Below are the code and all the weights of a small trained network. Each question names an input and a target symbol and asks about switching units off, where a switched-off unit gives its printed mean instead of its output.

import numpy as np


def w(rows, s, z=0):
    codes = np.array(rows[::2]) - 128.0
    scale = np.full(codes.shape[1], s)
    scale[-1] = z or s
    return codes * scale


def norm(h):
    return h / np.sqrt((h * h).mean(-1, keepdims=True) + 1e-5)


def softmax(a):
    e = np.exp(a - a.max(-1, keepdims=True))
    return e / e.sum(-1, keepdims=True)


def log_softmax(a):
    a = a - a.max(-1, keepdims=True)
    return a - np.log(np.exp(a).sum(-1, keepdims=True))


def net(x, mask):
    ids = ['γδεμξσψω'.index(c) for c in x.split()]
    T = len(ids)
    res = E[ids] + P[:T]
    u = 0
    for l in range(3):
        r = norm(res)
        for j in range(2):
            rows = slice(2 * j, 2 * j + 2)
            q, k, v = (r @ M[l][rows].T for M in (Q, K, V))
            z = softmax(np.where(np.tri(T) > 0, q @ k.T / 2**0.5, -1e9)) @ v
            o = O[l][rows]
            res = res + np.where(mask[u + j], z, o[:, -1]) @ o[:, :-1]
        u += 2
    return log_softmax(norm(res)[-1] @ U[:, :-1].T + U[:, -1])


Q, K, V, O = {}, {}, {}, {}
E = w([
[117,88,172,150,153,133,180,113,136],'γ',
[104,108,88,109,84,170,147,147,97],'δ',
[180,89,114,126,108,110,148,99,125],'ε',
[155,110,159,144,87,88,101,96,114],'μ',
[123,213,70,139,98,82,137,121,154],'ξ',
[197,137,179,88,67,100,107,166,88],'σ',
[118,131,120,81,185,163,113,81,123],'ψ',
[176,253,168,131,193,135,148,156,150],'ω',
],0.024)
P = w([
[212,20,122,205,147,173,37,126,189],'0',
[198,50,142,245,115,219,89,115,180],'1',
[84,134,72,92,43,182,111,156,254],'2',
[185,98,110,212,82,195,112,122,126],'3',
[142,141,144,173,68,198,149,160,161],'4',
[145,111,124,133,79,163,138,101,145],'5',
[143,152,119,177,93,195,160,127,103],'6',
[136,133,125,127,92,168,161,97,103],'7',
[132,150,148,130,104,165,181,96,102],'8',
[112,151,131,100,98,161,182,89,79],'9',
[114,167,144,81,100,147,200,70,78],'10',
[92,190,136,73,94,140,209,79,63],'11',
[99,213,137,82,109,140,230,70,29],'12',
[66,228,160,66,133,144,214,91,47],'13',
],0.0093)
Q[0] = w([
[118,39,59,150,240,48,67,247,166],'L0H0',
[40,155,158,124,171,37,128,165,79],'L0H0',
[117,5,176,108,131,57,183,151,131],'L0H1',
[85,84,110,121,217,64,76,136,167],'L0H1',
],0.011)
K[0] = w([
[118,44,112,173,174,136,7,209,234],'L0H0',
[126,163,130,116,197,116,107,193,112],'L0H0',
[142,14,182,135,107,68,171,120,175],'L0H1',
[127,82,123,152,191,159,31,121,212],'L0H1',
],0.011)
V[0] = w([
[143,85,78,132,195,92,91,248,173],'L0H0',
[40,125,167,151,149,101,90,189,109],'L0H0',
[144,210,133,140,82,211,64,76,147],'L0H1',
[146,70,170,140,124,37,159,162,205],'L0H1',
],0.012)
O[0] = w([
[193,174,28,145,139,169,118,144,145,34],'L0H0',
[98,112,86,120,96,174,42,1,43,5],'L0H0',
[148,19,198,45,155,71,115,108,183,167],'L0H1',
[142,177,172,145,45,180,126,94,132,129],'L0H1',
],0.0092,0.016)
Q[1] = w([
[115,109,165,69,144,145,252,152,126],'L1H0',
[135,132,122,138,101,180,196,148,138],'L1H0',
[66,160,153,83,111,141,128,127,152],'L1H1',
[137,118,174,65,126,159,184,165,89],'L1H1',
],0.017)
K[1] = w([
[94,216,192,122,137,7,180,136,53],'L1H0',
[95,160,170,111,150,72,46,142,73],'L1H0',
[139,101,190,131,159,105,159,142,97],'L1H1',
[92,175,170,95,154,47,191,119,71],'L1H1',
],0.014)
V[1] = w([
[146,179,154,94,133,92,205,90,126],'L1H0',
[154,125,67,91,128,201,237,131,74],'L1H0',
[104,111,215,95,176,253,117,123,187],'L1H1',
[174,62,127,75,80,143,166,163,77],'L1H1',
],0.017)
O[1] = w([
[176,173,42,128,121,129,156,98,76,250],'L1H0',
[110,165,115,133,156,213,144,230,121,42],'L1H0',
[181,59,106,225,199,147,123,177,11,193],'L1H1',
[158,95,130,124,74,191,170,129,83,203],'L1H1',
],0.012,0.015)
Q[2] = w([
[47,121,66,150,162,227,121,103,181],'L2H0',
[165,148,65,108,165,184,7,108,105],'L2H0',
[130,138,125,120,172,146,252,5,180],'L2H1',
[142,162,169,91,160,203,22,177,162],'L2H1',
],0.011)
K[2] = w([
[212,80,93,166,69,130,11,155,224],'L2H0',
[116,85,70,238,85,155,95,157,230],'L2H0',
[66,176,180,63,114,133,120,111,74],'L2H1',
[114,90,53,200,70,188,42,124,243],'L2H1',
],0.012)
V[2] = w([
[34,32,83,147,101,158,187,132,88],'L2H0',
[124,97,106,28,172,104,65,167,140],'L2H0',
[85,83,68,202,150,129,243,52,197],'L2H1',
[133,169,144,53,252,216,134,82,138],'L2H1',
],0.02)
O[2] = w([
[131,63,85,157,33,166,106,158,153,135],'L2H0',
[214,85,122,74,98,121,172,85,143,44],'L2H0',
[110,135,98,250,105,161,222,103,240,162],'L2H1',
[191,86,53,183,133,79,109,177,88,4],'L2H1',
],0.014,0.015)
U = w([
[77,193,82,213,84,195,119,213,147,122],'γ',
[171,80,50,110,42,199,146,142,166,171],'δ',
[117,191,178,135,92,120,253,231,252,37],'ε',
[46,94,214,110,60,98,94,120,141,96],'μ',
[78,182,74,125,62,34,75,75,246,254],'ξ',
[143,138,163,51,81,194,102,178,70,126],'σ',
[192,97,104,171,121,93,140,141,105,149],'ψ',
[187,182,106,194,137,81,85,159,112,105],'ω',
],0.0065,0.0035)

Each question gives the input, a string of symbols that net reads in full, and the target symbol t.
The units are the heads (2 rows each of Q, K, V and O). Each row of codes is followed by its name. A weight is (code - 128) times the scale printed after its matrix; where a second scale follows, it is the last column's (O and U).
mask holds one flag per head, layer by layer. A switched-off head (its flag False) gives its mean, the last column of its rows in O, instead of its output. The means were averaged over made-up inputs and are rounded, as every weight is.
A unit's drop is (log p(t) with every unit on - log p(t) with that unit switched off) / (log p(t) with every unit on - log p(t) with every unit switched off).
The circuit of an input: a set's keep is (log p(t) with only the set's units on - log p(t) with every unit switched off) / (log p(t) with every unit on - log p(t) with every unit switched off). Starting from all 6 units, units are removed one at a time, each time the one whose removal leaves the highest keep (on an exact tie, the one counted first), for as long as the keep stays at least 0.8.
circuit, biggest first: the units of the circuit, biggest drop first
unit that matters most: the unit with the biggest drop
which heads matter: for each layer, one digit per head in row order, 1 if its drop is at least 0.15 and else 0, layers parted by /
drop of u: that unit's drop, to one decimal
input ξ ε ξ μ, target ξ: which heads matter : 00 / 01 / 00
input ε σ γ ω σ σ ξ γ δ ξ ω σ ω ε, target ψ: circuit, biggest first : [L2H1]
input ξ δ δ ω ε ξ ε ω γ ξ γ ε, target γ: which heads matter : 01 / 00 / 10
input ψ ψ ε ξ γ ω μ, target ψ: which heads matter : 01 / 00 / 01
input ε ψ ξ, target δ: which heads matter : 01 / 00 / 10
input ε ξ ε ω ξ ε ω ξ, target ψ: which heads matter : 01 / 00 / 01
input ε ψ ω ε ε δ δ, target δ: circuit, biggest first : [L2H0; L0H1]
input δ ψ ε ε σ, target σ: circuit, biggest first : [L2H1; L1H0; L0H1; L0H0]
input ω ω σ μ ξ, target ξ: circuit, biggest first : [L0H0; L1H0]
input ξ ε σ σ ω, target ω: which heads matter : 10 / 00 / 00
input μ ξ γ, target ξ: circuit, biggest first : [L0H1; L1H0; L0H0]
input ω δ σ, target δ: which heads matter : 11 / 00 / 10
input ε σ ξ ε δ ω ε γ ε, target γ: which heads matter : 01 / 01 / 10
input μ ε ε ω ε ε ω ω ε ω, target ψ: which heads matter : 01 / 00 / 01
input σ ε ξ σ δ, target σ: which heads matter : 10 / 00 / 01
input ω γ ξ, target γ: circuit, biggest first : [L0H0; L2H0]
input ε ψ δ σ, target δ: unit that matters most : L2H0
input ξ σ γ ε γ, target γ: circuit, biggest first : [L2H0; L0H1]
input ε ε μ ξ ε ω ε δ ε ε ξ σ σ, target σ: drop of L1H0 : 0.1
input σ ξ γ ω μ, target ψ: drop of L2H1 : 0.5
